Here is a tiny trained network, its code and every weight. The questions are about switching its units off for an input and a class, where a switched-off unit gives its printed mean instead of its output.

import numpy as np


def w(rows, s, z=0):
    codes = np.array(rows[::2]) - 128.0
    scale = np.full(codes.shape[1], s)
    scale[-1] = z or s
    return codes * scale


def norm(h):
    return h / np.sqrt((h * h).mean(-1, keepdims=True) + 1e-5)


def f(y):
    return np.maximum(y, 0)


def log_softmax(a):
    a = a - a.max(-1, keepdims=True)
    return a - np.log(np.exp(a).sum(-1, keepdims=True))


def net(x, mask):
    res = np.array(x, float).reshape(1, 2) / 4 @ E
    u = 0
    for l in range(2):
        y = f(norm(res) @ A[l][:, :-1].T + A[l][:, -1])
        res = res + np.where(mask[u : u + 7], y, B[l][:, -1]) @ B[l][:, :-1]
        u += 7
    return log_softmax(norm(res)[-1] @ U[:, :-1].T + U[:, -1])


A, B = {}, {}
E = w([
[8,161,158,169,157,136,183,76],'x0',
[62,165,147,99,97,19,83,123],'x1',
],0.013)
A[0] = w([
[115,137,136,126,124,67,125,138,62],'L0N0',
[198,148,112,132,108,97,83,135,139],'L0N1',
[114,123,112,133,129,48,130,127,32],'L0N2',
[110,123,132,130,134,81,141,135,99],'L0N3',
[213,115,116,101,126,124,89,133,1],'L0N4',
[149,135,118,118,117,119,123,128,74],'L0N5',
[155,127,131,109,119,5,109,131,4],'L0N6',
],0.023,0.0032)
B[0] = w([
[94,146,173,74,130,89,170,60,198],'L0N0',
[131,31,140,62,152,84,177,187,236],'L0N1',
[126,143,203,127,127,50,172,80,201],'L0N2',
[88,136,132,143,172,91,158,102,179],'L0N3',
[124,213,154,201,83,96,128,67,252],'L0N4',
[88,178,166,108,114,82,140,151,156],'L0N5',
[152,81,23,91,157,250,17,190,250],'L0N6',
],0.022,0.014)
A[1] = w([
[39,91,90,180,157,118,172,189,12],'L1N0',
[84,140,131,135,129,157,213,79,196],'L1N1',
[216,200,169,227,23,66,180,149,5],'L1N2',
[113,134,152,53,108,145,101,73,212],'L1N3',
[131,194,94,119,110,5,24,48,82],'L1N4',
[85,163,108,156,227,225,84,106,165],'L1N5',
[199,156,74,153,112,164,33,142,227],'L1N6',
],0.016,0.0026)
B[1] = w([
[180,94,119,146,168,141,132,82,166],'L1N0',
[125,134,118,91,90,135,90,187,239],'L1N1',
[186,64,127,211,253,144,67,11,249],'L1N2',
[179,142,134,181,67,26,147,157,184],'L1N3',
[102,163,169,137,133,191,169,109,205],'L1N4',
[130,134,141,183,102,169,158,164,215],'L1N5',
[72,113,139,73,165,88,130,111,155],'L1N6',
],0.021,0.016)
U = w([
[178,104,140,203,232,113,78,2,165],'0',
[121,71,84,13,156,63,57,175,164],'1',
[136,140,126,179,90,211,137,201,194],'2',
[51,224,212,130,101,55,180,87,162],'3',
[133,165,68,117,123,110,125,82,2],'4',
],0.013,0.0049)

Each question gives the input, the list of numbers given to net, and the class t.
The units are the neurons (one row each of A and B). Each row of codes is followed by its name. A weight is (code - 128) times the scale printed after its matrix; where a second scale follows, it is the last column's (A, B and U).
mask holds one flag per neuron, layer by layer. A switched-off neuron (its flag False) gives its mean, the last column of its row in B, instead of its output. The means were averaged over made-up inputs and are rounded, as every weight is.
A unit's drop is (log p(t) with every unit on - log p(t) with that unit switched off) / (log p(t) with every unit on - log p(t) with every unit switched off).
The circuit of an input: a set's keep is (log p(t) with only the set's units on - log p(t) with every unit switched off) / (log p(t) with every unit on - log p(t) with every unit switched off). Starting from the 12 units with the biggest drops (on a tie, the unit counted first), units are removed one at a time, each time the one whose removal leaves the highest keep (on an exact tie, the one counted first), for as long as the keep stays at least 0.8.
circuit, biggest first: the units of the circuit, biggest drop first
k most important neurons: the k neurons with the biggest drops, biggest first
top k neurons in layer l: the k neurons of layer l with the biggest drops, biggest first
drop of u: that unit's drop, to one decimal
input [-3,6], class 1: circuit, biggest first : [L0N6]
input [-7,2], class 1: 2 most important neurons : [L0N6; L0N1]
input [0,8], class 1: 2 most important neurons : [L0N4; L0N6]
input [3,-5], class 2: 4 most important neurons : [L0N4; L0N2; L0N1; L1N2]
input [0,7], class 1: 2 most important neurons : [L0N4; L0N6]
input [5,-8], class 2: top 2 neurons in layer 0 : [L0N4; L0N1]
input [7,1], class 3: 3 most important neurons : [L0N6; L1N2; L0N4]
input [4,-1], class 2: circuit, biggest first : [L0N4; L0N1; L1N2]
input [-7,4], class 1: 2 most important neurons : [L0N6; L0N1]
input [4,-3], class 2: 2 most important neurons : [L0N4; L0N2]
input [3,7], class 3: 2 most important neurons : [L1N2; L0N1]
input [-5,2], class 1: 2 most important neurons : [L0N6; L0N1]
input [2,-5], class 2: 3 most important neurons : [L0N4; L0N2; L0N1]
input [4,-8], class 2: 3 most important neurons : [L0N4; L0N1; L1N2]
input [4,7], class 3: circuit, biggest first : [L1N2]
input [1,-7], class 2: top 3 neurons in layer 0 : [L0N4; L0N2; L0N1]
input [3,1], class 3: 2 most important neurons : [L0N6; L0N4]
input [-2,2], class 1: drop of L0N6 : 0.5
input [-6,6], class 1: drop of L0N6 : 0.9
input [7,-4], class 2: drop of L0N1 : 0.4
